(in the rows, 128 means zero)
Each row of numbers stands for one thing and depends on some of the facts below. Use the named rows to name the rest.

Known rows:
j_455: [130 113 146 126 120 117 122 113 162 120 115  94 122  99 125 132 143 128
 139 164 129 118 133 147 211 132  91 115 129 163 109 110 171 155 129 121
 140]
j_158: [158 107 125 159 130 119 100 121 101  68 107 117  81 126 126 105 133 174
 135 148 100 114 121 218 182 102 119 183 173 149 140  91  91 123 155 102
 102]
j_360: [132 120 104 110 139 158 158 134 130 151 148 112 127 141  81 104  90 170
 139 146 107 135 179 159  90 107 137 201 128  94 109 147 110 133 124 125
 133]
j_310: [133 141 129 119 128  92 135 129 146 139 137 119 141 113 128 111 128 121
 125 109 149 130 104 108 169 143 129  95 124 130 122 129 148 116 108 133
 134]
j_772: [127 147 148 167 154 137  92 136 183  95 111 135 170 109 149 123 120 118
  95 147 119 151 152  84 138 140 124 142  53 142  91 129 146 126 115 132
 153]
j_487: [148 129  85  97 140 125 172 139 125 154 151 105 129 137  83  85  84 197
 133 121 118 136 159 154 121 115 155 191 137  85 114 143 106 101 107 125
 128]
j_70: [106 102  91  69 101 185 120 122  96 100  91 133  70 157 146 245 145 130
 111 116 112 112 167  87  58 118 137 135 108 115 160 119 116  89 133 136
 133]
j_112: [133 143 139 117 129  94 135 125 141 156 131 122 147 116 147 123 117 136
 132 112 146 131 100 112 182 140 136  79 132 127 126 134 157 105 107 139
 133]
j_738: [134 121 107 106 143 158 160 130 133 145 143 117 128 143  79  98  86 173
 138 148 108 137 176 148  81 108 132 206 120  96 104 148 104 141 126 122
 132]
j_755: [139 115  80  88 114 151 166 124  80 128  99 127 121 156 161 187 133 205
 111 120 120 119 141  87  96 140 153 118 125 115 164 114 102  72 125 121
 116]
j_352: [144 122 126 161 137 132  96 131  96  74 122 148  97 145 136  98 128 144
 128 118 108 126 114 185 110 105 146 177 162 125 140 116  75 121 153 119
  98]
j_225: [132 140 130 120 127  95 135 129 146 143 136 120 141 114 129 112 128 119
 126 112 149 130 106 110 165 142 128  95 123 132 121 130 149 119 111 133
 135]
j_394: [117 133 146 132 127 122 123 126 150 139 133 127 140 116 126 130 134  96
 130 134 137 129 123 113 141 135 113 103 115 138 116 133 153 147 124 133
 139]
j_842: [111  91  93  66 103 195 122 109 113  74  85 123  78 157 166 216 154 159
 114 128 110 115 168  93  67 124 143 145 115 123 140 119 119 101 141 137
 123]
j_105: [110 121 144 110 120 135 102 117 169 103 126 119 112 115 132 134 144  84
 130 125 139 127 129 114 141 130 117 116 115 139 103 134 163 147 125 143
 141]
j_121: [139 115 118  77 140 155 184 100 132 135 146 127 115 159  59  72  81 158
 154 151 122 136 146 115  32 110 109 202 117 101  89 156  74 177 145 109
 119]
j_69: [117 139 130 174 127 160 127  93 144  90 158 104 142 126 106 124 157  61
 130 144 123 122 117 128 120 143 136  41 129 123 115 154 163 149 139 134
 132]

Facts:
j_160 ω:j_909 ε:c
j_102 ω:j_89 ε:b
j_256 ω:j_104 ε:b
j_790 ω:j_918 ε:b
j_743 ω:j_262 ε:a
j_125 ω:j_700 ε:a
j_678 ω:j_879 ε:b
j_895 ω:j_739 ε:b
j_812 ω:j_121 ε:a
j_403 ω:j_863 ε:a
j_364 ε:d
j_137 ω:j_382 ε:a
j_285 ω:j_41 ε:a
j_375 ε:a
j_360 ω:j_461 ε:d
j_855 ω:j_375 ε:d
j_783 ε:a
j_925 ε:a
j_69 ω:j_747 ε:a
j_918 ε:d
j_293 ε:a
j_901 ω:j_48 ε:d
j_23 ω:j_112 ε:d
j_487 ε:d
j_772 ω:j_24 ε:a
j_565 ω:j_901 ε:c
j_909 ω:j_341 ε:d
j_117 ω:j_930 ε:a
j_158 ω:j_455 ε:b
j_47 ω:j_900 ε:a
j_627 ω:j_522 ε:b
j_433 ω:j_207 ε:a
j_700 ε:b
j_900 ε:b
j_341 ω:j_314 ε:a
j_112 ε:a
j_352 ω:j_433 ε:b
j_230 ε:a
j_623 ω:j_394 ε:c
j_81 ω:j_117 ε:a
j_548 ω:j_404 ε:a
j_492 ω:j_755 ε:a
j_736 ω:j_853 ε:b
j_614 ω:j_391 ε:a
j_519 ω:j_310 ε:a
j_952 ω:j_812 ε:a
j_546 ω:j_614 ε:a
j_97 ω:j_81 ε:b
j_735 ω:j_627 ε:a
j_738 ω:j_256 ε:d
j_89 ε:a
j_755 ε:c
j_113 ε:c
j_233 ω:j_113 ε:b
j_345 ω:j_230 ε:a
j_747 ω:j_790 ε:a
j_680 ω:j_983 ε:a
j_690 ε:b
j_216 ω:j_293 ε:a
j_130 ω:j_70 ε:a
j_382 ω:j_633 ε:a
j_107 ε:a
j_444 ε:c
j_104 ω:j_548 ε:c
j_522 ω:j_276 ε:a
j_863 ω:j_305 ε:d
j_828 ω:j_925 ε:a
j_48 ω:j_97 ε:a
j_310 ε:a
j_404 ε:b
j_121 ω:j_855 ε:d
j_289 ω:j_285 ε:b
j_381 ω:j_130 ε:c
j_843 ω:j_519 ε:c
j_262 ε:a
j_41 ω:j_158 ε:a
j_739 ω:j_690 ε:a
j_148 ε:a
j_476 ε:a
j_49 ε:a
j_833 ω:j_47 ε:b
j_853 ε:b
j_24 ω:j_748 ε:a
j_455 ω:j_833 ε:a
j_305 ε:b
j_584 ω:j_565 ε:a
j_207 ω:j_783 ε:c
j_633 ε:a
j_105 ω:j_842 ε:a
j_741 ω:j_107 ε:a
j_394 ω:j_476 ε:a
j_624 ω:j_69 ε:a
j_461 ω:j_49 ε:a
j_225 ε:a
j_391 ω:j_714 ε:a
j_276 ω:j_125 ε:c
j_714 ω:j_289 ε:b
j_260 ω:j_105 ε:a
j_192 ω:j_546 ε:a
j_390 ω:j_487 ε:a
j_930 ε:a
j_70 ω:j_192 ε:c
j_879 ω:j_772 ε:a
j_314 ω:j_23 ε:a
j_748 ε:a
j_153 ω:j_148 ε:a
j_691 ω:j_364 ε:c
j_842 ω:j_381 ε:c
j_983 ω:j_153 ε:a

Name these rows:
No name comes twice in this set of rows, the named rows included.
[116 128 145 125 124 127 116 122 155 129 130 124 132 116 129 132 138  92
 130 132 138 129 125 115 139 133 115 108 115 140 112 133 156 148 126 136
 139] | j_260
[114 156 146 152 127 104 128 143 117 188 139 143 134 113  79 190 117  50
 126 129 135 124 122 102 134 124  87  82  92 132 157 127 146 131 118 121
 159] | j_391
[130 127 146 141 123 107 130 122 146 147 120 104 130 100 106 149 133 112
 136 163 129 118 130 138 202 131  81 102 119 158 127 110 162 148 127 114
 147] | j_41
[128 137 147 149 124 103 134 128 133 165 126 116 136 104  95 162 127  96
 134 157 129 120 127 128 184 129  81  94 110 152 137 113 159 143 124 112
 151] | j_285
[125 143 148 160 149 136  99 134 177 104 116 134 164 111 143 127 123 113
 103 146 122 146 146  90 137 139 121 134  67 142  96 130 149 132 118 132
 150] | j_879
[153 104 125 150 130 126  94 118 109  53 106 116  79 129 138  93 136 176
 135 142 102 115 122 218 174 103 129 190 176 147 129  96  93 126 155 109
  98] | j_833
[119 132 146 135 121 120 127 147 147 144 138 129 148 115 128 133 143  98
 129 134 139 131 130 114 141 134 106 106 118 138 113 132 161 160 131 136
 134] | j_735
[100 120 138  92 114 132  85 120 172  97 126 119  86 114 124 157 145  60
 127 107 142 122 130 113 137 122 119 118 110 133 107 135 168 137 120 151
 148] | j_130
[146 127 126 169 144 134  89 134 103  64 116 149 104 141 142  96 123 151
 119 120 104 131 121 180 111 107 148 187 147 126 134 114  73 114 149 118
 102] | j_678
[113 105 123 171 143 138  91 130  83 144 127 155 111 133 153  56 147 130
 138 114 119 123 127 231  78 119 177 238 208 136 182 112  50 127 133 119
 115] | j_97

Now the same things, written a new way:
Some things and their rows:
j_47: [ 97 137 128  86 133 127 103 132 133 132 122 142 135 122 128 114 134 133
 128 130 131 132 137 127 114 123 127 126 139 133 114 112 130 119 124 141
 126 147 117 120 130 139 126 129 141 136 115 143 140 132]
j_900: [147 113 134 120 120 143 207 144 154 107 116 113 130 136 105 150  98  98
 136 122 112 127 120 172 140 127 140 122 112 118 170 127 137 128 133 126
 148 123 178 163 121 129 141 136 102 165 135 113 119 136]
j_690: [149 115 145 146 124 145 194 147 154  95 127 109 130 122 103 154  89 100
 141 122 106 134 119 156 130 132 143 137 107 117 173 134 131 147 130 131
 143 118 187 163 110 125 140 116 117 166 133 121  96 124]
j_256: [154 119 131 147 115 137 198 145 159 105 119 118 129 120 111 154 100  97
 134 123 106 130 119 156 149 134 127 126 110 117 169 139 132 133 138 129
 138 124 171 159 113 125 140 131 103 160 140 110 104 126]
j_153: [123 140 128 108 129 106  95 129 137 131 125 138 138 126 136 125 141 134
 125 132 143 124 137 109 120 127  99 128 134 134 102 124 133 124 123 139
 134 141  89 111 127 138 134 152 128 132 122 135 133 121]
j_492: [111 143 126 115 127 119  95 130 140 128 127 144 133 112 136 121 140 134
 125 132 122 133 132 110 127 129 109 126 135 132 106 126 125 125 130 141
 120 149 103 116 123 134 126 133 143 126 122 144 131 119]
j_89: [116 141 143 113 130 121  81 148 128 128 139 132 137 141 121 150 136 139
 132 126 121 123 131 123 116 125 144 123 130 133 102 113 137 137 124 144
 136 126  90 136 123 131 132 122 153 134 124 150 140 122]
j_444: [144 110 135 221 134 134 146  63  61 132 142 114 104 139 110 142 116 129
 124 121 148 125 121 124 146 128 139 155 118 129 124 147 124 119 137  87
 112 108 139 161 130  96 107  82  92  85 152  98 122 140]
j_382: [108 142 131 116 128 117  86 137 135 127 129 143 137 125 127 137 136 134
 129 131 124 132 134 111 119 125 118 131 132 133 115 120 132 127 126 142
 128 139 100 128 120 133 130 130 144 135 120 148 133 123]
j_863: [175 102  94 132 124 151 133 143 108 145 144 101 114 161 161 120 153 136
 129 133 104 130 107 122 134 126 156 120 129 114 196 118 117 160 113 117
 130  64 166 118 148 111 114 153 157  87 140 124 141 131]
j_842: [132 109 133 210 134 139 152  59  61 132 139 121 104 135 111 137 113 128
 124 121 147 129 121 129 145 127 145 154 120 128 128 143 124 113 137  86
 110 114 152 162 130  98 108  80  96  87 149  99 125 145]
j_678: [159 118 124 147 111 134 204 141 165 103 114 124 130 110 118 147 106  95
 130 125 101 130 117 154 161 136 122 121 112 116 162 147 126 126 143 127
 130 133 171 153 116 126 135 138 102 149 141 114 104 123]
j_476: [110 139 146 107 131 134  98 131 129 130 136 130 137 146 133 133 139 134
 130 126 128 125 130 130 119 120 137 118 133 136  98 107 132 135 124 140
 146 129  98 125 129 127 141 135 151 124 118 140 155 125]
j_233: [159 119 130 157 115 141 207 128 165 101 118 120 129 104 125 132 102  92
 132 127 111 135 116 149 155 135 105 127 113 118 163 144 121 135 139 127
 136 136 177 141 113 123 143 141 103 148 133 106 103 117]
j_433: [107 140 123 112 128 110  84 127 135 126 123 147 138 129 129 132 140 130
 128 133 134 133 136 101 120 123 102 135 133 131 120 117 135 122 121 139
 127 139 100 134 119 136 126 148 129 136 123 144 133 124]
j_548: [103 141 130 106 132 116  91 137 136 129 127 142 136 118 127 123 134 136
 129 130 132 131 137 114 111 127 117 130 133 134 113 121 131 127 124 142
 124 143 107 121 124 138 129 129 142 138 118 144 130 124]
j_736: [155 120 122 146 111 136 204 127 162 103 111 130 130 116 128 141 110  88
 130 127 107 135 117 143 166 130  98 125 114 116 172 137 128 124 139 126
 141 134 173 160 111 119 141 156  92 146 140 102 116 122]

Name these rows:
No name comes twice in this set of rows, the named rows included.
[106 142 140 121 127 135  99 128 133 131 134 137 134 137 137 125 142 130
 129 127 118 130 126 126 129 122 130 117 134 135  95 112 127 134 128 142
 139 137 100 119 126 125 136 134 150 122 119 140 152 122] | j_394
[115 140 148 119 137 136 117 113 138 130 133 127 134 115 148  86 131 137
 128 128 149 128 135 123 110 128  98 124 139 140  92 124 119 136 127 138
 143 145 107  78 128 136 154 136 144 127 109 124 135 112] | j_519
[146 109 141 230 135 131 138  67  60 131 148 111 105 152 105 155 113 130
 127 121 152 120 122 126 140 127 150 156 116 130 126 145 131 125 133  86
 121  98 132 164 126  96 114  83  90  92 155  95 125 140] | j_755
[174 102  94 107 126 134 135 171 106 162 139  97 113 157 156 132 139 154
 127 131 127 115 120 146 113 134 174 110 129 119 197 128 129 150 115 112
 128  60 154 105 156 129 123 134 146 111 142 114 127 140] | j_918
[158 120 117 154 109 129 191 136 162 100 112 129 131 116 118 154 111  89
 132 128  99 135 117 138 165 132 104 130 110 114 173 142 130 126 139 126
 133 131 164 167 106 123 133 152  92 147 143 111 106 120] | j_352
[174 108  88 142 124 146 126 150 115 149 141 109 111 127 163 118 142 145
 128 136 111 134 114 118 124 137 150 125 128 116 203 134 114 158 119 114
 112  74 173 115 140 120 115 128 163  97 140 125 112 124] | j_738
[152 114 147 247 137 148 164  41  66 131 148 111 100 119 135 106 113 130
 123 121 161 127 118 121 151 133 115 151 122 136 106 157 108 130 145  85
 119 120 145 120 129  91 129  83  96  74 141  77 118 122] | j_843
[114 138 153 115 141 133 114 121 133 131 136 122 135 125 144  94 127 138
 130 126 154 123 137 125 101 125 107 126 137 140  95 121 124 138 122 139
 152 140 106  80 130 135 157 139 141 134 108 125 140 116] | j_310
[154 106 133 216 137 128 155  53  67 127 140 110 104 140 109 123 117 124
 123 124 154 122 121 112 148 128 122 161 121 127 118 154 122 118 132  85
 115 113 140 144 132 100 103 102  79  83 149  95 120 137] | j_565
[186  99  91 128 131 138 135 143 116 144 139  91 113 145 159  97 146 140
 127 136 121 125 115 116 118 133 138 131 131 113 194 133 115 160 109 115
 125  68 168  98 148 124 115 154 147  99 135 117 120 128] | j_901
[163 115 146 135 119 148 212 142 154 106 123 103 128 140 111 147 101  97
 134 119 105 119 116 179 148 129 153 115 111 118 150 136 132 138 135 127
 155 117 167 147 125 124 146 135 105 156 135 106 121 127] | j_700

